Below are the code and all the weights of a small trained network. Each question names an input and a class and asks about switching units off, where a switched-off unit gives its printed mean instead of its output.

import numpy as np


def w(rows, s, z=0):
    codes = np.array(rows[::2]) - 128.0
    scale = np.full(codes.shape[1], s)
    scale[-1] = z or s
    return codes * scale


def f(y):
    return np.maximum(y, 0)


def log_softmax(a):
    a = a - a.max(-1, keepdims=True)
    return a - np.log(np.exp(a).sum(-1, keepdims=True))


def net(x, mask):
    res = np.array(x, float).reshape(1, 6) / 4 @ E
    y = f(res @ A[0][:, :-1].T + A[0][:, -1])
    res = res + np.where(mask, y, B[0][:, -1]) @ B[0][:, :-1]
    return log_softmax(res[-1] @ U[:, :-1].T + U[:, -1])


A, B = {}, {}
E = w([
[128,124,126,130,130,127],'x0',
[130,131,128,130,128,130],'x1',
[207,57,105,80,86,215],'x2',
[229,141,191,65,191,72],'x3',
[119,86,254,173,99,142],'x4',
[67,129,155,82,214,209],'x5',
],0.012)
A[0] = w([
[196,153,176,74,207,99,106],'neuron 0',
[168,103,136,124,149,78,74],'neuron 1',
[80,135,113,180,91,173,70],'neuron 2',
[127,165,26,75,140,92,36],'neuron 3',
[123,122,182,138,108,143,7],'neuron 4',
[122,87,173,159,124,126,30],'neuron 5',
[152,135,136,140,141,127,38],'neuron 6',
[43,107,58,194,76,175,62],'neuron 7',
[198,139,178,100,185,96,94],'neuron 8',
[151,164,21,105,165,115,34],'neuron 9',
[66,116,132,143,155,51,41],'neuron 10',
[64,191,146,145,160,65,80],'neuron 11',
[129,91,124,85,97,134,11],'neuron 12',
[179,157,164,103,161,117,79],'neuron 13',
[90,98,149,166,160,77,97],'neuron 14',
[192,117,100,188,42,58,63],'neuron 15',
[195,136,162,91,170,83,104],'neuron 16',
[137,165,62,111,125,116,33],'neuron 17',
[113,180,145,185,182,88,76],'neuron 18',
[189,65,93,87,79,204,38],'neuron 19',
[100,103,132,70,184,183,28],'neuron 20',
[71,150,134,143,159,81,93],'neuron 21',
[126,106,246,189,90,132,46],'neuron 22',
[151,133,147,73,159,88,35],'neuron 23',
[172,134,114,159,35,59,70],'neuron 24',
[77,133,150,80,202,184,40],'neuron 25',
[151,171,123,100,48,84,50],'neuron 26',
[125,78,226,181,99,142,55],'neuron 27',
[55,189,149,143,139,53,101],'neuron 28',
[99,161,141,166,153,75,44],'neuron 29',
[105,170,155,163,149,106,76],'neuron 30',
[175,44,102,70,83,184,24],'neuron 31',
[144,143,33,105,163,119,35],'neuron 32',
[187,38,136,139,115,191,112],'neuron 33',
[175,131,152,104,169,104,73],'neuron 34',
[78,146,156,97,204,202,53],'neuron 35',
[147,159,137,103,94,164,3],'neuron 36',
[125,95,227,173,91,134,46],'neuron 37',
[112,160,140,158,144,104,64],'neuron 38',
[19,119,80,172,56,200,91],'neuron 39',
[173,121,110,155,64,49,26],'neuron 40',
[82,134,154,100,208,180,66],'neuron 41',
],0.012,0.006)
B[0] = w([
[116,96,125,167,60,36,211],'neuron 0',
[115,111,133,158,104,105,163],'neuron 1',
[128,93,117,137,82,65,183],'neuron 2',
[65,138,119,46,167,125,197],'neuron 3',
[92,144,132,102,140,131,144],'neuron 4',
[100,143,108,97,155,114,149],'neuron 5',
[125,114,117,117,114,127,132],'neuron 6',
[136,83,125,158,62,2,232],'neuron 7',
[122,99,94,145,60,47,200],'neuron 8',
[65,175,106,62,183,106,197],'neuron 9',
[145,167,138,120,94,171,168],'neuron 10',
[188,152,100,111,98,193,194],'neuron 11',
[132,150,118,133,109,144,144],'neuron 12',
[115,131,126,149,78,76,173],'neuron 13',
[161,155,103,90,99,157,163],'neuron 14',
[117,57,227,208,206,194,214],'neuron 15',
[121,93,105,154,65,67,199],'neuron 16',
[86,152,120,83,182,118,165],'neuron 17',
[169,149,97,113,106,173,178],'neuron 18',
[204,206,118,106,90,182,222],'neuron 19',
[143,91,168,184,170,176,182],'neuron 20',
[183,156,124,111,96,162,175],'neuron 21',
[73,160,92,62,188,106,193],'neuron 22',
[118,98,134,130,92,92,164],'neuron 23',
[120,63,197,212,219,187,203],'neuron 24',
[113,62,185,182,172,186,193],'neuron 25',
[126,95,141,147,152,151,168],'neuron 26',
[64,176,71,59,193,93,186],'neuron 27',
[209,185,135,102,82,207,200],'neuron 28',
[162,186,119,124,113,170,168],'neuron 29',
[159,147,110,104,111,162,162],'neuron 30',
[193,199,106,111,86,204,213],'neuron 31',
[66,176,101,63,190,94,186],'neuron 32',
[190,189,92,73,83,186,206],'neuron 33',
[124,113,98,145,80,79,171],'neuron 34',
[108,54,196,193,188,175,199],'neuron 35',
[128,143,116,132,110,135,135],'neuron 36',
[56,156,76,54,200,96,182],'neuron 37',
[168,153,113,120,130,146,152],'neuron 38',
[130,91,120,160,42,17,250],'neuron 39',
[113,77,169,185,164,177,189],'neuron 40',
[132,71,178,195,192,163,192],'neuron 41',
],0.0099,0.017)
U = w([
[146,80,97,179,31,2,255],'0',
[252,181,92,95,80,208,164],'1',
[123,49,154,237,221,183,18],'2',
[29,156,78,12,209,85,39],'3',
],0.0096,0.00089)

Each question gives the input, the list of numbers given to net, and the class t.
The units are the neurons (one row each of A and B). Each row of codes is followed by its name. A weight is (code - 128) times the scale printed after its matrix; where a second scale follows, it is the last column's (A, B and U).
mask holds one flag per neuron, in row order. A switched-off neuron (its flag False) gives its mean, the last column of its row in B, instead of its output. The means were averaged over made-up inputs and are rounded, as every weight is.
A unit's drop is (log p(t) with every unit on - log p(t) with that unit switched off) / (log p(t) with every unit on - log p(t) with every unit switched off).
The circuit of an input: a set's keep is (log p(t) with only the set's units on - log p(t) with every unit switched off) / (log p(t) with every unit on - log p(t) with every unit switched off). Starting from the 12 units with the biggest drops (on a tie, the unit counted first), units are removed one at a time, each time the one whose removal leaves the highest keep (on an exact tie, the one counted first), for as long as the keep stays at least 0.8.
circuit, biggest first: the units of the circuit, biggest drop first
k most important neurons: the k neurons with the biggest drops, biggest first
drop when u is switched off: that unit's drop, to one decimal
input [-8,-1,3,3,4,2], class 3: circuit, biggest first : neuron 27; neuron 37
input [-2,-2,-1,-7,-8,2], class 3: circuit, biggest first : neuron 9
input [2,3,8,-8,5,5], class 0: 3 most important neurons : neuron 39; neuron 7; neuron 2
input [-8,-6,-8,-2,8,1], class 1: 2 most important neurons : neuron 28; neuron 11
input [-2,-2,-8,8,-8,1], class 0: 2 most important neurons : neuron 0; neuron 8
input [4,5,-2,-6,4,6], class 0: 2 most important neurons : neuron 39; neuron 7
input [5,-2,-6,0,4,-7], class 2: 3 most important neurons : neuron 15; neuron 24; neuron 40
input [5,-1,5,-5,7,-2], class 3: 3 most important neurons : neuron 27; neuron 37; neuron 22
input [7,7,-4,7,6,7], class 0: 3 most important neurons : neuron 0; neuron 8; neuron 15
input [-4,1,6,6,-4,4], class 0: 3 most important neurons : neuron 0; neuron 8; neuron 16
input [1,1,6,-7,7,4], class 0: 2 most important neurons : neuron 39; neuron 7
input [7,-5,-6,-1,-4,8], class 2: 2 most important neurons : neuron 35; neuron 41
input [-2,7,-6,7,7,4], class 0: 2 most important neurons : neuron 0; neuron 8
input [-1,-3,0,-3,7,-7], class 2: circuit, biggest first : neuron 15
input [-5,2,-1,-3,5,-4], class 3: drop when neuron 22 is switched off : 0.2
input [-8,-8,-7,-5,6,3], class 1: drop when neuron 28 is switched off : 0.3
input [8,1,0,7,-5,8], class 2: drop when neuron 20 is switched off : 0.7
input [4,5,-7,-6,0,0], class 1: drop when neuron 37 is switched off : 0.0
